In the rows, 128 means zero.
Each row of numbers belongs to one of the elements below and depends on some of the facts about them. Some rows are named. Which element is each other row?

Named rows:
ziklir: [130 168 151 170 114 123 118 124 121 174 115 130 137 154  89 130 123 146
  82 133 127 126 138 106 127 141 129 110 137  97 148]
flari: [132 145 155 155 111 109 129 148 102 146 145 122 138 111  91 130 137 123
 128 146 132 118 130  97  91 138 133 141 152 110 130]
dufla: [134 139 136 145 100 110 140 139 104 132 158 141 127 119 106 130 121 137
 126 143 137 127 108 128 115 141 143 128 151 105 128]
teklas: [133 151 144 157 106 116 133 134 109 150 141 135 130 133  98 130 123 139
 109 138 134 127 121 117 118 141 137 121 149 103 135]
fudagel: [122 153 146 154 102 132 129 155 111 133 125 136 140 137  94 117 122 140
 113 135 138 137 109 137 131 148 153 103 143 100 132]
malu: [154 133 144 210 126  42 174 156  69 133 157 208  99  83 106 124 153 151
 182 114 137 162 109 130 131 164 143 131 165 102 146]
sisku: [133 128 126 132  92 104 146 146 101 111 178 147 124 109 117 126 119 135
 148 143 141 129  90 145 117 143 153 134 152 112 121]
rupal: [133 136 142 149  91  82 135 154 129 139 154 123 137 114 117 129 132 143
 145 121 131 106  90 147 160 142 121 175  73 140 151]
bratragur: [130 159 159 163 115 116 122 140 109 163 127 117 140 127  85 130 137 128
 108 142 127 119 140  89  98 138 128 129 148 105 137]
defon: [137 138 153 190 105 100 151 111 131 102 182  45 135 112 125  69 157 131
  66 100 124  91  95 195 136 147 136 207  73 113 145]
difi: [138 132 142 146  85  77 146 156 123 129 163 132 133 103 120 126 135 143
 149 123 135 106  81 152 163 141 125 175  77 140 145]
pludretrus: [139 161  60 161 133 154 171 151 146 128 172 114 137 147 187 135 115 155
 180 182 125 148  77 109  99 158 184 110 150 197 125]
tradu: [133 148 146 153  96  88 126 149 133 152 141 118 140 126 113 127 132 147
 132 117 129 107 101 140 161 141 116 168  71 137 156]
stosun: [171 110  68 150 102 122 123 155 103 176 227 151 109 141  71 193 105 125
  81  89 141 163 120 151 146 119 224 168 133  97 134]
duba: [146 194  67 174 137 160 163 123 156 163 141 103 145 164 180 127 111 171
 156 177 124 155  86  91 103 154 180 100 150 199 137]
nilol: [124 147 146 134  93 145 148 124  97 152 184 183 148 177 112 137 151 188
  88 115 120  94 132 155  87 144 104  69 133 115 176]
trinur: [ 43  91 153 142 126 155  66  82 155 192  74 120  61 183 130 194 100 145
 118 102 166 114  89 115 141 115  67 104 166  27 133]

Some facts about the elements:
baza {Π=dabragran}
bepir {λ=lodran, Π=beski klabuskam rubal}
beski {Π=lobruk}
bise {λ=ziplos, Π=klalin}
bodre {Π=tepleli}
bofis {Π=sirek}
bratragur {λ=flari, Π=flari}
brebrim {λ=rupal}
breflal {Π=nostin}
brenek {λ=skome, Π=nilol klebur}
bromun {λ=sirek, Π=dosu bofis}
brudrir {λ=mizi grofir}
brumur {λ=plobobru, Π=breflal nostin}
bukluki {λ=sisku, Π=fezas}
butrus {λ=dostis, Π=dostis flama}
dalo {λ=difi}
datok {Π=flazu}
defon {λ=drabrenek}
diflam {λ=stosun, Π=stosun}
digi {Π=guditru lirim zafum}
dostis {λ=selotro}
dosu {λ=bromun sirek drabrenek, Π=bromun}
drabadris {λ=soflatro teror, Π=teror}
drabrenek {λ=sirek bofis, Π=bofis}
dresko {Π=ziplos kirul}
duba {λ=flama, Π=gragron}
dufla {λ=teklas, Π=klagrege teklas fafis}
fafis {λ=dufla klagrege, Π=stidon teklas}
famil {Π=defatrik}
fanin {λ=matrumun, Π=rabim}
fezas {λ=zadri sisku bukluki}
firu {λ=goflu, Π=bise klalin}
flafo {λ=defon}
flama {λ=butrus}
flanuk {λ=rustum mavi}
flapa {λ=nazam, Π=klodaplu pligra koskur}
flari {λ=breflal, Π=nostin bratragur}
flekul {Π=nilol skome brenek}
floze {λ=difi, Π=dalo}
fudagel {Π=kirul guseme}
fusta {λ=mipluma}
goflu {λ=firu, Π=firu}
gragron {λ=butrus vugru dostis, Π=dostis}
gragrus {λ=nanos malu vaklu}
grobam {λ=flafar ploskuva skastes, Π=ploskuva}
grofir {Π=tepleli}
guditru {Π=zigekul guko}
guklun {Π=muban}
guko {Π=bregrom digi}
guseme {λ=klalin siflim, Π=siflim}
kezom {λ=dalo}
kirul {λ=bise siflim, Π=guseme}
kitru {Π=baza ruflek}
klabuskam {λ=beski, Π=trinur}
kladrur {Π=nazam flapa pligra mostel}
klalin {λ=dresko ravik, Π=ziplos}
klodaplu {Π=nazam sali tratren}
kluran {Π=seran}
kluzil {λ=klabuskam}
koskur {λ=nazam}
kunepo {λ=namim}
kupim {Π=siplas}
lirim {λ=zigekul, Π=zigekul guditru bregrom}
lobruk {λ=klabuskam, Π=lodran}
lodran {λ=rubal, Π=bepir}
malu {Π=gragrus sakek}
matrumun {Π=dufla rabim}
mavi {λ=flanuk}
migro {λ=drabadris teror}
mipluma {λ=fusta, Π=fusta}
mizi {λ=brudrir, Π=bodre}
mostel {λ=trobok, Π=nazam}
muban {Π=guklun}
namim {λ=travor, Π=vudriril}
nanos {λ=gragrus, Π=zalus}
nazam {λ=sali, Π=kladrur}
nilol {λ=klebur brenek, Π=skome}
nopladi {Π=diflam}
pebe {Π=mostel}
pligra {Π=nazam trobok}
plobobru {λ=brumur, Π=bratragur}
ploskuva {Π=grobam}
pludretrus {Π=gragron}
ponus {λ=zevil, Π=sedar}
rabim {λ=fanin}
ravik {λ=dresko, Π=klalin}
restafa {Π=dostis}
ritres {λ=flazu drabadris, Π=flazu}
ruflek {Π=dabragran}
rupal {λ=brebrim}
rustum {λ=mavi, Π=mavi}
sakek {λ=nanos}
sanoner {λ=floze, Π=dalo}
sedar {λ=ponus zevil}
selotro {λ=dostis pludretrus, Π=butrus gragron}
siflim {λ=ravik, Π=ziplos kirul}
siplas {Π=depo}
sirek {λ=defon, Π=drabrenek}
sisku {Π=zadri bukluki}
skastes {λ=flafar, Π=ploskuva}
skeden {λ=ruflek, Π=baza}
skogek {Π=soflatro}
skome {λ=nilol brenek, Π=flekul}
soflatro {λ=ritres datok}
stidon {λ=dufla}
stopi {λ=rupal, Π=brebrim rupal}
stosun {Π=nopladi diflam}
subin {λ=dalo floze kezom}
teklas {λ=dufla, Π=fanin}
tepleli {λ=grofir}
teror {Π=datok}
tratren {λ=flapa, Π=sali}
travor {Π=fotra}
tresku {λ=bodre}
trigi {λ=malu gragrus zalus, Π=zalus}
trinur {λ=lobruk bepir rubal, Π=lobruk bepir}
trodostin {Π=bise goflu}
tugir {λ=sali klodaplu trobok, Π=klodaplu pligra koskur}
vaklu {Π=gragrus}
vudriril {λ=poklo, Π=dalo}
vugru {λ=duba pludretrus, Π=duba restafa}
zadri {λ=sisku}
zalus {Π=malu gragrus}
zigekul {λ=bregrom}
ziklir {λ=stopi rupal, Π=stopi}
ziplos {λ=dresko goflu}

Which element is each row?
No name comes twice in this set of rows, the named rows included.
[154 138 149 213 128  48 170 152  72 143 151 201 101  89 102 125 153 150
 173 114 135 162 117 122 127 163 141 127 165  97 150]  zalus
[154 140 135  92  32 116 189 151 103 125 176 165 144  95  93 155  90 122
 101 200 147  90  95 105 150 126 150 103 143 117  93]  teror
[162 127  85 158 106 124 117 147 110 184 199 143 115 149  71 182 107 131
  74  95 137 155 130 138 144 123 203 156 132  95 140]  nopladi
[154 160 168 236 127  31 149 153 108 183 111 179 117 110 101 124 166 166
 149  85 121 140 120 124 184 162 104 160  78 123 187]  sakek
[137 149 152 163  94  84 133 147 131 157 136 123 138 123 107 127 138 147
 120 119 129 103 102 134 168 141 115 166  71 134 156]  kezom
[124 140 143 122  89 148 154 127  92 143 201 194 150 181 117 139 156 196
  97 110 118  87 130 168  76 146 102  64 133 123 183]  flekul
[130 168 155 172 114 122 120 124 119 178 113 128 136 152  87 133 125 145
  80 133 127 125 139 101 124 139 127 112 138  97 147]  fafis
[133 141 143 148  93  84 133 153 130 141 150 122 138 116 118 127 134 145
 139 120 130 106  93 144 161 142 120 173  72 138 153]  mavi
[133 153 164 204 114 106 137 102 140 131 155  39 140 132 113  72 157 136
  41  97 119  90 112 176 142 146 124 197  66 107 157]  flafo
[128 154  84 187 139 136 149 178 170 153 148  92 150 157 178 144 135 152
 166 156 111 114  94 110 149 163 142 148  60 211 160]  flama
[155 153 166 234 127  24 157 158 102 174 121 182 114  98 103 126 168 163
 162  87 124 141 117 125 180 163 108 166  82 125 183]  gragrus
[ 99 178 138 109  59  89 113 169 170 128 118  80 179 147  62 108  95 160
 199  51 118 126 155 148 172 192 143 129  60  89 168]  ziplos
[132 164 158 172 104  94 116 140 142 179 115 110 145 143 101 130 134 152
 102 113 122 104 119 122 167 141 106 160  62 130 167]  sedar

Now the same elements, written a new way:
Named rows:
vugru: [101  64 191 120 102 147  65 111  98 141  51 155 120 115 146 126 148 145
 169 105 163 106 108 129 134 160 168 108 106 179 100  88  99  72 144  71]
trodostin: [128  66 173 118 130 136  83 114 135 140  75 156 115 126 130 133 122 150
 123 130 155 103 123 151 134 143 153 106  84 107 108 151  79 108 126 111]
vudriril: [136  79 171 127 144 124  79  93 116 138  75 156 116 135 145 155 159 143
 136 131 146 106 114 143 130 140 149 124  81 140 114 133  83 101 126 126]
nazam: [ 96 116 194 122 178  91  80 115 174  44  70 187 111 115 122 134 135 181
 143 119 158 159 153 126 145  95 115  93 137 139  79 133  50  77 123 122]
trigi: [150  97 175 109 150  92  96  85  99 165  85 163 147 112 164 178 156 150
 138 143 115  89  60 109 150 131 152 112  77 107  99 145  82 103 131 124]
tripirir: [120  92 159 125 140 132  80 103 128 148  79 161 119 127 147 134 156 129
 133 107 143 130 118 146 110 144 155  94  92 133  95 149  92 108 125 124]
sakek: [133 108 161 112 146 103  94  91 108 176  89 166 151 108 165 162 158 135
 136 121 111 113  66 117 126 134 157  84  86 105  83 164  92 111 130 124]
flafo: [162  74 115 128 144 137  72 117 131 160 103 176 103 136 167 137 170 171
 136 101 161 146 150 117 103 172 163 134  91 136  94 163 105  91 109 125]
sanoner: [138  81 170 127 147 122  83  93 120 140  80 157 119 132 145 156 160 142
 131 131 149 105 107 145 128 145 149 122  80 138 119 133  85 101 126 128]
klalin: [138  50 184 100 112 170 114  97 128 145  28 166  93 160 166  67  84 158
 106 120 153  95 137 119 102 128 132  95  48  67  97 134  36 142 129 122]
fusta: [120  93 158 127 141 133  80 102 129 149  79 161 119 127 148 135 157 128
 133 106 142 130 117 147 108 145 153  93  91 133  96 150  92 107 125 124]
kluzil: [128  90 156 128 147 133  90  93 125 150  89 168 123 128 156 147 163 136
 130 116 149 121 101 146 105 150 148  97  90 134 110 144  94 107 129 125]
flafar: [113  98 163 126 135 126  68 118 141 150  71 146 119 124 124 120 148 111
 129  95 135 138 132 154 118 144 167  88  90 129  81 159  91 109 116 130]
brebrim: [121  92 158 126 142 133  82 101 128 149  81 162 120 127 148 137 158 129
 132 107 143 128 114 147 107 146 153  94  91 133  97 150  93 108 125 125]
drabadris: [118  84 186 143 151 135  85 103 157 120  77 141 110 135 107 138 155 101
 104 121 171 103 115 197 119 161 149 110  76 148 145 117  81 109 122 142]
kezom: [123  93 158 128 144 130  84 103 131 150  83 160 122 126 145 138 158 127
 129 108 144 126 110 149 109 149 154  95  89 132 101 149  93 108 124 127]
kirul: [153  91 194 111 163 125 112  65 109 145  18 164  72 164 194  70 142 144
 126  97 127 114 118  88  96 136 125 117  28 142  96  69  39 122 122 162]

Rows to name:
No name comes twice in this set of rows, the named rows included.
[120  83 182 143 153 138  90  98 153 121  81 147 111 137 116 143 160 106
 106 125 172 101 110 195 115 161 145 110  77 149 150 117  83 109 125 140]  ritres
[ 94  81 188 108  85 153  65 130 111 152  49 158 120 105 139 111 144 114
 171  75 160 135 119 140 120 165 189  81 119 176  76 102 117  80 147  72]  dostis
[107 102 169 114 176 117  88  86 130 114  84 189  85 123 160 154 142 171
 157 128 141 156 136 158 109 102 121  80 117 146  84 153  94 106 143 122]  koskur
[113 105 180 140 149 112  87 122 174  60  74 177 163 124 125 124 162 158
 117 103 176 125 114  94 138 143 131 114 121 128 108 115  36  68 107 120]  kladrur
[105 110 189 124 181  98  93 102 164  46  78 198 116 120 141 146 145 194
 143 128 166 147 135 118 138 102 105 102 135 141  95 123  50  74 129 118]  mostel
[133  86 153 128 151 137  98  84 118 150  94 177 123 130 170 156 168 147
 132 124 153 115  91 141  99 152 139 102  91 136 119 139  95 106 134 122]  subin
[145  73 216  74  72 149 106 121 101 135  57 194 103 101 168 152 147 130
 182  94 195 112  97 129 137 177 194 117 120 186 107  50 126  69 173  67]  gragron
[120  74 210  94  81 143  77 129 108 136  46 165 109 104 139 129 140 123
 174  92 173 115 116 134 145 167 193 110 112 179  92  74 112  73 154  73]  duba
[112  89 190 142 145 128  72 118 165 121  68 128 109 132  88 126 148  87
 104 111 161 110 131 201 131 156 162 106  74 144 130 126  79 110 114 145]  teror
[103 108 190 119 176  98  82 105 157  68  72 185 101 119 133 143 136 179
 147 125 153 151 148 136 140  97 118  96 125 141  85 135  63  85 130 123]  flapa
[150  89 191 111 153 131 110  68 107 139  24 165  81 165 191  82 146 141
 128 101 132 113 121  93  99 132 127 118  36 138  96  80  42 122 123 158]  guseme
[130  87 174 127 141 117  71 108 131 141  72 145 118 128 126 143 152 126
 129 120 141 113 121 152 136 143 161 116  80 133 104 142  84 103 119 131]  floze
[ 83  71 172 130 106 157  59 110  99 155  56 154 129 116 149 114 153 138
 167  92 153 124 109 134 110 160 165  83 113 176  87 113 105  81 140  71]  flama
[121  94 160 129 142 128  75 105 131 152  79 152 123 127 135 138 158 120
 129 109 138 127 117 155 114 146 159  96  88 133  97 155  92 109 121 129]  dalo

The same elements again, as new rows of numbers:
Some rows with their names:
skome: [131 159 136 133 123 154 128 141 147 126 153 133 131 151]
lirim: [133 121 126 119 123 125  88 124 152 107 109 136 117 157]
lobruk: [109 111 124 126 132 141 121 176 117 117 117 114 132 151]
lodran: [100  98 128 120 118 132 111 183 103 109 108 106 139 144]
vudriril: [123 141 133 135 113 146 105 148 124 108 129 124 128 138]
defon: [ 56  90 156 114 102 106  43 152 129 107 143 122 107  85]
flafo: [ 92 122 143 128 109 131  85 147 134 114 143 132 121 118]
nopladi: [132  99 117 112 141  93 146 107 124 146 103 119 131 111]
selotro: [152  83  85 181 119 153  76 170 137 159 151 104  72 197]
gragron: [155 116 138 176 109 168  95 175 130 147 167 122 109 162]
stidon: [134 116 142 190 117 166 134 133 168  57 125  99 156 154]
malu: [131 148 139 114 124 105 142 112 111 141 105 112 135  90]
skogek: [119 115 125 116 123 102 142 121 107 134 101 110 133 102]
flama: [152 142 167 183  94 179  85 182 107 135 165 113 108 145]
fusta: [132 139 138 137 119 144 115 142 129 117 141 131 128 145]
matrumun: [114 133 103 145 153 101 187  84 158 157 144 140 135 135]
kunepo: [128 190 162 151 106 169 124 151 123 122 162 127 125 128]

Name these rows:
No name comes twice in this set of rows, the named rows included.
[154  76  90 178 129 142  83 165 147 159 154 110  73 203]  butrus

